Below are the code and all the weights of a small trained network. Each question names an input and a class and asks about switching units off, where a switched-off unit gives its printed mean instead of its output.

import numpy as np


def w(rows, s, z=0):
    codes = np.array(rows[::2]) - 128.0
    scale = np.full(codes.shape[1], s)
    scale[-1] = z or s
    return codes * scale


def norm(h):
    return h / np.sqrt((h * h).mean(-1, keepdims=True) + 1e-5)


def f(y):
    return np.maximum(y, 0)


def log_softmax(a):
    a = a - a.max(-1, keepdims=True)
    return a - np.log(np.exp(a).sum(-1, keepdims=True))


def net(x, mask):
    res = np.array(x, float).reshape(1, 8) / 4 @ E
    u = 0
    for l in range(3):
        y = f(norm(res) @ A[l][:, :-1].T + A[l][:, -1])
        res = res + np.where(mask[u : u + 4], y, B[l][:, -1]) @ B[l][:, :-1]
        u += 4
    return log_softmax(norm(res)[-1] @ U[:, :-1].T + U[:, -1])


A, B = {}, {}
E = w([
[149,84,118,168,109,161,80],'x0',
[182,175,85,123,147,80,118],'x1',
[101,127,85,107,160,142,153],'x2',
[137,150,129,182,178,118,61],'x3',
[206,12,112,136,186,45,146],'x4',
[87,127,40,184,185,86,98],'x5',
[64,151,194,149,99,92,133],'x6',
[133,158,131,244,132,149,177],'x7',
],0.011)
A[0] = w([
[87,169,192,136,53,70,140,70],'0.n0',
[246,141,125,105,95,135,159,69],'0.n1',
[129,69,66,146,117,159,182,2],'0.n2',
[141,75,96,97,144,66,181,92],'0.n3',
],0.012,0.0067)
B[0] = w([
[151,154,125,97,166,222,234,255],'0.n0',
[170,56,254,77,141,59,85,220],'0.n1',
[24,98,92,153,177,156,135,158],'0.n2',
[89,34,150,143,129,135,149,242],'0.n3',
],0.0096,0.0045)
A[1] = w([
[254,106,70,111,175,98,234,3],'1.n0',
[216,135,220,237,90,135,187,104],'1.n1',
[147,252,172,86,72,201,202,61],'1.n2',
[184,159,189,198,22,184,46,9],'1.n3',
],0.007,0.0047)
B[1] = w([
[132,76,154,98,42,145,207,159],'1.n0',
[163,186,214,51,111,82,3,221],'1.n1',
[79,192,104,161,106,210,141,254],'1.n2',
[180,41,252,96,210,103,99,166],'1.n3',
],0.0081,0.0056)
A[2] = w([
[101,209,57,205,157,85,93,254],'2.n0',
[102,71,149,105,152,144,99,178],'2.n1',
[114,133,20,2,111,79,179,147],'2.n2',
[28,145,191,119,91,187,49,144],'2.n3',
],0.009,0.00066)
B[2] = w([
[148,136,113,170,162,183,59,206],'2.n0',
[133,108,151,46,151,2,150,203],'2.n1',
[229,179,224,120,12,150,128,191],'2.n2',
[140,214,149,51,39,73,250,254],'2.n3',
],0.0075,0.0062)
U = w([
[153,141,76,77,107,107,114,2],'0',
[96,248,162,105,91,180,203,202],'1',
[173,71,201,52,131,84,150,198],'2',
[71,35,82,173,194,71,198,71],'3',
[126,186,91,242,183,139,90,115],'4',
],0.016,0.0053)

Each question gives the input, the list of numbers given to net, and the class t.
The units are the neurons (one row each of A and B). Each row of codes is followed by its name. A weight is (code - 128) times the scale printed after its matrix; where a second scale follows, it is the last column's (A, B and U).
mask holds one flag per neuron, layer by layer. A switched-off neuron (its flag False) gives its mean, the last column of its row in B, instead of its output. The means were averaged over made-up inputs and are rounded, as every weight is.
A unit's drop is (log p(t) with every unit on - log p(t) with that unit switched off) / (log p(t) with every unit on - log p(t) with every unit switched off).
The circuit of an input: a set's keep is (log p(t) with only the set's units on - log p(t) with every unit switched off) / (log p(t) with every unit on - log p(t) with every unit switched off). Starting from all 12 units, units are removed one at a time, each time the one whose removal leaves the highest keep (on an exact tie, the one counted first), for as long as the keep stays at least 0.8.
circuit, biggest first: the units of the circuit, biggest drop first
unit that matters most: the unit with the biggest drop
k most important neurons: the k neurons with the biggest drops, biggest first
k most important neurons of layer l: the k neurons of layer l with the biggest drops, biggest first
drop of u: that unit's drop, to one decimal
input [-5,5,-3,8,-6,1,-5,-1], class 4: unit that matters most : 2.n0
input [2,-7,-2,1,4,6,-2,-5], class 3: circuit, biggest first : 1.n1; 0.n1
input [-5,-7,0,7,8,3,2,-8], class 3: 4 most important neurons : 0.n3; 1.n1; 2.n3; 0.n1
input [3,-7,2,6,5,1,5,-1], class 3: circuit, biggest first : 0.n1; 2.n2
input [-6,6,-6,3,-1,2,-5,2], class 2: 2 most important neurons : 0.n1; 1.n2
input [8,-8,4,-4,3,3,7,0], class 3: 4 most important neurons : 1.n1; 0.n1; 2.n2; 0.n2
input [-8,7,-7,7,6,6,2,-6], class 3: 3 most important neurons of layer 0 : 0.n3; 0.n0; 0.n1
input [5,4,0,2,-7,-7,-8,-3], class 2: 3 most important neurons : 0.n1; 1.n3; 0.n0
input [-5,-8,-2,3,4,-7,7,0], class 1: 2 most important neurons of layer 0 : 0.n0; 0.n1
input [-6,-4,-8,3,-3,-8,-8,1], class 2: 2 most important neurons : 0.n1; 1.n3
input [5,3,5,0,1,2,1,-2], class 3: 2 most important neurons of layer 0 : 0.n0; 0.n3
input [0,-7,-8,-4,-1,-2,4,-8], class 1: 3 most important neurons of layer 0 : 0.n0; 0.n1; 0.n3
input [5,-3,6,-3,2,3,-2,-3], class 3: drop of 0.n2 : 0.3
input [5,3,-1,3,-3,-4,-5,6], class 2: most important neuron : 1.n3
